Here is a tiny trained network, its code and every weight. The questions are about switching its units off for an input and a target symbol, where a switched-off unit gives its printed mean instead of its output.

import numpy as np


def w(rows, s, z=0):
    codes = np.array(rows[::2]) - 128.0
    scale = np.full(codes.shape[1], s)
    scale[-1] = z or s
    return codes * scale


def f(y):
    return np.maximum(y, 0)


def softmax(a):
    e = np.exp(a - a.max(-1, keepdims=True))
    return e / e.sum(-1, keepdims=True)


def log_softmax(a):
    a = a - a.max(-1, keepdims=True)
    return a - np.log(np.exp(a).sum(-1, keepdims=True))


def net(x, mask):
    ids = ['εζηθλμξπστψ'.index(c) for c in x.split()]
    T = len(ids)
    res = E[ids] + P[:T]
    q, k, v = (res @ M[0].T for M in (Q, K, V))
    z = softmax(np.where(np.tri(T) > 0, q @ k.T / 2**0.5, -1e9)) @ v
    res = res + np.where(mask[0], z, O[0][:, -1]) @ O[0][:, :-1]
    y = f(res @ A[0][:, :-1].T + A[0][:, -1])
    res = res + np.where(mask[1:25], y, B[0][:, -1]) @ B[0][:, :-1]
    return log_softmax(res[-1] @ U[:, :-1].T + U[:, -1])


Q, K, V, O, A, B = {}, {}, {}, {}, {}, {}
E = w([
[174,107,97,59],'ε',
[96,237,34,249],'ζ',
[196,42,130,137],'η',
[250,137,169,254],'θ',
[118,51,144,94],'λ',
[123,75,59,200],'μ',
[136,151,85,122],'ξ',
[178,195,182,124],'π',
[144,53,123,92],'σ',
[233,37,160,98],'τ',
[58,84,85,90],'ψ',
],0.012)
P = w([
[102,2,224,193],'0',
[206,91,105,139],'1',
[118,84,105,156],'2',
[108,99,42,148],'3',
[142,211,205,120],'4',
[61,127,180,192],'5',
],0.0063)
Q[0] = w([
[119,7,24,115],'head 1',
[148,113,166,71],'head 1',
],0.011)
K[0] = w([
[47,96,254,158],'head 1',
[152,118,157,124],'head 1',
],0.0082)
V[0] = w([
[3,140,119,122],'head 1',
[112,214,76,175],'head 1',
],0.013)
O[0] = w([
[254,168,92,30,2],'head 1',
[245,56,22,192,253],'head 1',
],0.0099,0.002)
A[0] = w([
[133,129,100,182,107],'neuron 1',
[61,133,102,148,166],'neuron 2',
[212,183,107,167,160],'neuron 3',
[118,193,174,161,63],'neuron 4',
[81,136,126,100,70],'neuron 5',
[174,166,165,209,162],'neuron 6',
[152,85,155,124,36],'neuron 7',
[192,85,157,49,67],'neuron 8',
[104,22,146,94,149],'neuron 9',
[169,215,83,217,144],'neuron 10',
[153,84,107,149,95],'neuron 11',
[172,194,131,90,43],'neuron 12',
[161,171,184,167,34],'neuron 13',
[116,169,113,174,109],'neuron 14',
[113,183,177,97,192],'neuron 15',
[92,152,154,157,198],'neuron 16',
[124,178,122,107,29],'neuron 17',
[160,119,123,248,86],'neuron 18',
[140,135,159,177,1],'neuron 19',
[187,176,104,135,15],'neuron 20',
[103,17,171,184,156],'neuron 21',
[77,144,125,126,30],'neuron 22',
[186,192,182,163,69],'neuron 23',
[102,138,96,154,234],'neuron 24',
],0.011,0.0091)
B[0] = w([
[145,116,175,89,187],'neuron 1',
[247,174,151,144,173],'neuron 2',
[73,128,122,161,230],'neuron 3',
[254,85,173,70,142],'neuron 4',
[100,230,185,137,144],'neuron 5',
[126,142,91,75,197],'neuron 6',
[98,234,66,58,129],'neuron 7',
[164,196,62,44,135],'neuron 8',
[187,254,80,113,178],'neuron 9',
[65,76,83,146,248],'neuron 10',
[206,116,223,149,173],'neuron 11',
[102,94,182,179,128],'neuron 12',
[215,186,247,42,131],'neuron 13',
[142,135,122,78,159],'neuron 14',
[71,32,122,113,173],'neuron 15',
[119,73,138,157,183],'neuron 16',
[239,140,252,140,128],'neuron 17',
[47,169,135,107,233],'neuron 18',
[59,219,222,109,131],'neuron 19',
[143,220,193,95,160],'neuron 20',
[156,166,95,108,204],'neuron 21',
[243,125,219,200,138],'neuron 22',
[140,6,174,215,133],'neuron 23',
[210,120,202,133,207],'neuron 24',
],0.0094,0.017)
U = w([
[108,143,100,45,113],'ε',
[139,150,119,139,21],'ζ',
[125,144,132,122,61],'η',
[148,117,146,159,44],'θ',
[92,189,151,102,6],'λ',
[95,110,154,92,111],'μ',
[144,115,117,120,89],'ξ',
[181,141,86,110,188],'π',
[131,140,106,249,253],'σ',
[153,115,169,185,27],'τ',
[149,93,128,124,70],'ψ',
],0.012,0.005)

Each question gives the input, a string of symbols that net reads in full, and the target symbol t.
The units are the heads (2 rows each of Q, K, V and O) and the neurons (one row each of A and B). Each row of codes is followed by its name. A weight is (code - 128) times the scale printed after its matrix; where a second scale follows, it is the last column's (O, A, B and U).
mask holds one flag per unit, heads first, then neurons. A switched-off unit (its flag False) gives its mean, the last column of its rows in O or B, instead of its output. The means were averaged over made-up inputs and are rounded, as every weight is.
A unit's drop is (log p(t) with every unit on - log p(t) with that unit switched off) / (log p(t) with every unit on - log p(t) with every unit switched off).
The circuit of an input: a set's keep is (log p(t) with only the set's units on - log p(t) with every unit switched off) / (log p(t) with every unit on - log p(t) with every unit switched off). Starting from the 12 units with the biggest drops (on a tie, the unit counted first), units are removed one at a time, each time the one whose removal leaves the highest keep (on an exact tie, the one counted first), for as long as the keep stays at least 0.8.
circuit, biggest first: the units of the circuit, biggest drop first
k most important neurons: the k neurons with the biggest drops, biggest first
drop when u is switched off: that unit's drop, to one decimal
input ψ ζ ξ ε, target ε: circuit, biggest first -> [head 1]
input ζ ζ μ σ τ, target π: circuit, biggest first -> [neuron 18; neuron 8]
input θ π ψ, target σ: circuit, biggest first -> [head 1; neuron 1; neuron 18]
input ζ λ ζ λ, target π: circuit, biggest first -> [neuron 18; neuron 3; neuron 9]
input τ ζ λ λ, target τ: circuit, biggest first -> [head 1; neuron 22; neuron 18; neuron 2]
input τ τ ζ ψ, target τ: circuit, biggest first -> [head 1; neuron 22; neuron 2; neuron 18]
input π τ θ π τ ψ, target σ: circuit, biggest first -> [neuron 1; neuron 6]
input ψ σ λ, target ε: circuit, biggest first -> [head 1; neuron 8]
input ζ ζ ζ θ π, target σ: 3 most important neurons -> [neuron 3; neuron 23; neuron 10]
input θ ζ ζ ζ ε σ, target π: circuit, biggest first -> [neuron 3; neuron 9; neuron 18]
input θ τ τ, target σ: circuit, biggest first -> [head 1; neuron 1; neuron 16]
input λ τ θ, target τ: 4 most important neurons -> [neuron 16; neuron 2; neuron 4; neuron 22]
input ψ μ σ, target ε: circuit, biggest first -> [head 1; neuron 8]
input λ τ τ, target μ: circuit, biggest first -> [head 1]
input η τ σ ξ ψ, target τ: drop when neuron 9 is switched off -> 0.0
input ζ ζ ζ ε, target π: drop when neuron 21 is switched off -> -0.1
input ζ λ ζ σ τ η, target π: drop when neuron 18 is switched off -> 0.3
